Below is a small trained network, with its code and all its weights. Each question gives an input and a class and asks what happens when units are switched off, that is, made to give their printed mean instead of their output.

import numpy as np


def w(rows, s, z=0):
    codes = np.array(rows[::2]) - 128.0
    scale = np.full(codes.shape[1], s)
    scale[-1] = z or s
    return codes * scale


def norm(h):
    return h / np.sqrt((h * h).mean(-1, keepdims=True) + 1e-5)


def f(y):
    return np.maximum(y, 0)


def log_softmax(a):
    a = a - a.max(-1, keepdims=True)
    return a - np.log(np.exp(a).sum(-1, keepdims=True))


def net(x, mask):
    res = np.array(x, float).reshape(1, 8) / 4 @ E
    u = 0
    for l in range(4):
        y = f(norm(res) @ A[l][:, :-1].T + A[l][:, -1])
        res = res + np.where(mask[u : u + 3], y, B[l][:, -1]) @ B[l][:, :-1]
        u += 3
    return log_softmax(norm(res)[-1] @ U[:, :-1].T + U[:, -1])


A, B = {}, {}
E = w([
[109,102,84,56,181,100,52],'x0',
[179,109,103,108,114,23,201],'x1',
[215,116,181,101,160,153,104],'x2',
[126,135,127,127,121,120,122],'x3',
[135,123,124,125,120,124,120],'x4',
[119,110,131,146,151,132,141],'x5',
[155,85,110,140,106,140,112],'x6',
[70,44,254,113,61,39,76],'x7',
],0.0066)
A[0] = w([
[182,124,188,195,31,206,208,59],'0.n0',
[102,199,150,171,99,207,56,3],'0.n1',
[94,149,162,195,144,240,2,2],'0.n2',
],0.0072,0.0043)
B[0] = w([
[79,196,102,104,185,48,8,251],'0.n0',
[173,65,117,194,150,81,174,197],'0.n1',
[182,69,79,158,98,52,90,253],'0.n2',
],0.012,0.0039)
A[1] = w([
[191,89,40,172,57,98,1,70],'1.n0',
[55,32,226,221,117,215,87,3],'1.n1',
[93,132,158,147,46,202,184,18],'1.n2',
],0.0048,0.0018)
B[1] = w([
[83,138,184,105,239,129,254,255],'1.n0',
[215,123,128,166,100,114,153,152],'1.n1',
[144,145,75,107,203,107,117,129],'1.n2',
],0.008,0.0054)
A[2] = w([
[137,210,38,122,130,226,137,26],'2.n0',
[150,221,236,106,166,153,67,91],'2.n1',
[82,74,236,92,2,97,33,7],'2.n2',
],0.0059,0.0019)
B[2] = w([
[69,41,251,166,28,244,175,227],'2.n0',
[121,117,222,74,208,134,175,193],'2.n1',
[170,193,91,126,114,255,199,252],'2.n2',
],0.0073,0.0033)
A[3] = w([
[90,83,212,101,26,94,68,49],'3.n0',
[104,79,88,56,145,155,74,91],'3.n1',
[12,113,115,170,73,117,149,2],'3.n2',
],0.011,0.0032)
B[3] = w([
[112,182,37,213,73,239,202,231],'3.n0',
[29,253,173,187,105,60,85,214],'3.n1',
[215,74,182,57,255,137,53,254],'3.n2',
],0.0086,0.0031)
U = w([
[103,130,93,154,113,246,177,42],'0',
[42,178,137,114,148,87,90,68],'1',
[118,97,151,115,152,116,147,232],'2',
[104,96,158,111,151,119,151,226],'3',
[185,70,74,133,76,44,145,141],'4',
[149,78,166,68,173,139,105,3],'5',
[102,94,140,95,144,119,139,173],'6',
],0.011,0.0034)

Each question gives the input, the list of numbers given to net, and the class t.
The units are the neurons (one row each of A and B). Each row of codes is followed by its name. A weight is (code - 128) times the scale printed after its matrix; where a second scale follows, it is the last column's (A, B and U).
mask holds one flag per neuron, layer by layer. A switched-off neuron (its flag False) gives its mean, the last column of its row in B, instead of its output. The means were averaged over made-up inputs and are rounded, as every weight is.
A unit's drop is (log p(t) with every unit on - log p(t) with that unit switched off) / (log p(t) with every unit on - log p(t) with every unit switched off).
The circuit of an input: a set's keep is (log p(t) with only the set's units on - log p(t) with every unit switched off) / (log p(t) with every unit on - log p(t) with every unit switched off). Starting from all 12 units, units are removed one at a time, each time the one whose removal leaves the highest keep (on an exact tie, the one counted first), for as long as the keep stays at least 0.8.
circuit, biggest first: the units of the circuit, biggest drop first
k most important neurons: the k neurons with the biggest drops, biggest first
k most important neurons of layer l: the k neurons of layer l with the biggest drops, biggest first
drop when u is switched off: that unit's drop, to one decimal
input [-8,-4,8,-7,-1,-8,8,0], class 1: circuit, biggest first : [0.n0]
input [-1,-8,-5,-3,-3,-1,-4,5], class 4: circuit, biggest first : [0.n1 0.n2]
input [8,8,3,2,3,-3,-8,1], class 1: circuit, biggest first : [3.n1 0.n2 1.n0]
input [-6,-3,3,0,-4,-5,1,-1], class 1: 2 most important neurons : [0.n0 3.n2]
input [-7,0,-8,7,-2,-2,7,-6], class 5: 3 most important neurons : [3.n2 2.n0 0.n0]
input [2,1,2,-6,2,8,-5,8], class 0: 2 most important neurons : [3.n0 1.n0]
input [6,-4,6,3,5,6,2,2], class 1: 3 most important neurons : [3.n1 0.n1 3.n2]
input [6,5,7,-6,-5,-2,-7,-7], class 0: circuit, biggest first : [0.n0 3.n2]
input [1,4,1,3,-4,3,-3,-1], class 4: 2 most important neurons : [1.n0 0.n0]
input [-2,2,-7,4,-5,4,-5,-5], class 5: 2 most important neurons of layer 2 : [2.n2 2.n0]
input [7,2,-5,-5,6,-6,-6,8], class 0: 2 most important neurons : [3.n0 0.n0]
input [0,-8,0,2,-4,-1,-7,-6], class 4: 2 most important neurons : [0.n1 0.n2]
input [-4,-4,1,-3,-5,-5,1,6], class 0: 4 most important neurons : [3.n0 3.n2 3.n1 0.n2]
input [-5,-5,-2,-5,-6,3,-2,7], class 0: circuit, biggest first : [3.n0]
input [6,-2,5,-5,-6,-5,-3,7], class 0: 2 most important neurons of layer 3 : [3.n0 3.n2]
input [3,-7,-4,8,-3,0,6,-3], class 4: 2 most important neurons : [0.n2 0.n1]
input [-2,-8,5,-3,-4,3,-6,7], class 4: 2 most important neurons : [0.n2 1.n1]
input [8,2,3,7,2,-6,-6,6], class 1: 2 most important neurons : [3.n1 2.n0]
input [-2,-8,-1,-5,6,-4,5,8], class 0: 2 most important neurons : [3.n0 2.n2]
input [-6,-8,8,2,-8,-6,1,3], class 4: 2 most important neurons : [0.n2 0.n1]
input [6,-1,-3,-8,-1,2,5,3], class 1: circuit, biggest first : [3.n1]
input [1,5,-8,-5,-7,2,-1,-2], class 5: 2 most important neurons of layer 0 : [0.n2 0.n1]
input [-5,-8,6,-5,7,-7,2,7], class 4: 2 most important neurons of layer 3 : [3.n2 3.n1]
input [-4,4,-3,-5,-1,-1,-8,8], class 0: 2 most important neurons : [3.n0 1.n0]
input [6,0,5,-8,-3,-5,-4,-2], class 1: 2 most important neurons : [3.n1 1.n0]
input [8,-1,2,-7,3,3,7,-3], class 1: 2 most important neurons of layer 0 : [0.n1 0.n2]
input [1,-8,-1,3,-8,2,5,-2], class 4: most important neuron of layer 0 : [0.n2]
input [4,-4,-6,-3,3,0,-3,6], class 0: 2 most important neurons of layer 0 : [0.n1 0.n0]
input [-3,0,0,8,-2,0,-2,7], class 0: drop when 1.n0 is switched off : 0.1
input [-8,5,-2,-8,-8,-8,-1,8], class 0: drop when 1.n0 is switched off : 0.3
